Below is a small trained network, with its code and all its weights. Each question gives an input and a class and asks what happens when units are switched off, that is, made to give their printed mean instead of their output.

import numpy as np


def w(rows, s, z=0):
    codes = np.array(rows[::2]) - 128.0
    scale = np.full(codes.shape[1], s)
    scale[-1] = z or s
    return codes * scale


def f(y):
    return np.maximum(y, 0)


def log_softmax(a):
    a = a - a.max(-1, keepdims=True)
    return a - np.log(np.exp(a).sum(-1, keepdims=True))


def net(x, mask):
    res = np.array(x, float).reshape(1, 7) / 4 @ E
    y = f(res @ A[0][:, :-1].T + A[0][:, -1])
    res = res + np.where(mask, y, B[0][:, -1]) @ B[0][:, :-1]
    return log_softmax(res[-1] @ U[:, :-1].T + U[:, -1])


A, B = {}, {}
E = w([
[48,138,167,188,214,135],'x0',
[11,98,66,153,128,118],'x1',
[120,115,105,123,130,147],'x2',
[143,108,143,159,89,112],'x3',
[129,112,109,69,175,76],'x4',
[114,123,83,189,124,65],'x5',
[112,177,154,154,96,65],'x6',
],0.011)
A[0] = w([
[139,98,67,106,115,121,95],'N0',
[148,128,142,103,147,100,122],'N1',
[151,119,178,122,165,149,117],'N2',
[106,69,48,79,154,157,84],'N3',
[125,141,154,184,90,180,247],'N4',
[130,109,90,132,194,93,148],'N5',
[130,72,112,157,207,94,169],'N6',
[118,89,132,146,144,126,67],'N7',
[183,158,170,134,131,161,188],'N8',
[193,178,128,113,81,140,141],'N9',
[149,109,181,105,83,144,48],'N10',
[107,101,106,163,109,192,254],'N11',
[78,91,142,139,120,90,179],'N12',
[123,249,52,113,127,115,175],'N13',
[145,127,131,91,149,90,108],'N14',
[124,186,101,45,64,64,188],'N15',
[172,213,218,103,166,153,205],'N16',
[136,75,61,109,124,149,47],'N17',
[134,179,163,171,97,105,125],'N18',
[90,135,97,148,69,124,217],'N19',
[87,164,158,110,113,81,225],'N20',
[116,128,136,131,166,153,217],'N21',
[145,167,165,102,92,180,129],'N22',
],0.011,0.0033)
B[0] = w([
[170,97,18,128,144,45,176],'N0',
[110,92,71,168,200,103,160],'N1',
[112,130,175,72,158,156,179],'N2',
[206,59,99,151,144,126,216],'N3',
[230,196,216,173,46,108,213],'N4',
[69,72,133,93,151,129,184],'N5',
[2,96,130,123,144,161,200],'N6',
[51,142,144,161,97,185,148],'N7',
[152,139,225,57,137,144,217],'N8',
[178,136,157,76,127,114,228],'N9',
[138,196,118,102,100,163,177],'N10',
[214,157,141,177,126,112,209],'N11',
[96,201,37,162,122,127,189],'N12',
[185,83,207,100,201,36,178],'N13',
[111,116,105,205,190,102,163],'N14',
[126,127,146,127,150,15,226],'N15',
[45,137,226,65,144,128,255],'N16',
[193,30,80,154,123,104,180],'N17',
[96,172,159,127,91,102,191],'N18',
[186,166,52,179,143,45,197],'N19',
[40,182,70,141,106,21,189],'N20',
[87,112,232,190,141,160,187],'N21',
[175,188,173,73,72,120,202],'N22',
],0.0059,0.0096)
U = w([
[89,204,215,39,54,211,124],'0',
[135,189,165,254,129,153,108],'1',
[68,121,167,112,212,178,106],'2',
[31,127,79,192,127,213,4],'3',
[168,64,47,108,139,140,77],'4',
[55,141,143,133,184,84,232],'5',
[34,213,98,188,72,81,166],'6',
],0.0082,0.0035)

Each question gives the input, the list of numbers given to net, and the class t.
The units are the neurons (one row each of A and B). Each row of codes is followed by its name. A weight is (code - 128) times the scale printed after its matrix; where a second scale follows, it is the last column's (A, B and U).
mask holds one flag per neuron, in row order. A switched-off neuron (its flag False) gives its mean, the last column of its row in B, instead of its output. The means were averaged over made-up inputs and are rounded, as every weight is.
A unit's drop is (log p(t) with every unit on - log p(t) with that unit switched off) / (log p(t) with every unit on - log p(t) with every unit switched off).
The circuit of an input: a set's keep is (log p(t) with only the set's units on - log p(t) with every unit switched off) / (log p(t) with every unit on - log p(t) with every unit switched off). Starting from the 12 units with the biggest drops (on a tie, the unit counted first), units are removed one at a time, each time the one whose removal leaves the highest keep (on an exact tie, the one counted first), for as long as the keep stays at least 0.8.
units of the circuit, in order: the units of the circuit, biggest drop first
unit that matters most: the unit with the biggest drop
k most important neurons: the k neurons with the biggest drops, biggest first
drop when u is switched off: that unit's drop, to one decimal
input [-3,0,-1,-6,7,-8,-6], class 4: unit that matters most => N3
input [1,5,3,1,-6,8,-7], class 1: 4 most important neurons => [N11, N4, N19, N20]
input [7,4,-4,0,-6,-3,-5], class 1: units of the circuit, in order => [N4, N11]
input [-7,2,-2,2,6,-2,2], class 4: units of the circuit, in order => [N16, N0]
input [3,4,-2,3,-4,1,-5], class 1: 2 most important neurons => [N11, N4]
input [-3,-3,6,-8,7,-2,-5], class 4: 3 most important neurons => [N3, N17, N0]
input [8,5,-2,-7,-6,-1,-2], class 3: 2 most important neurons => [N6, N15]
input [-7,8,2,-2,-2,-2,-2], class 4: drop when N13 is switched off => 0.0
input [8,5,4,6,2,3,-7], class 3: drop when N6 is switched off => 0.1
input [-8,5,8,-8,-5,7,-2], class 4: drop when N0 is switched off => 0.0
input [8,-2,-7,5,-1,2,6], class 6: drop when N20 is switched off => 0.2
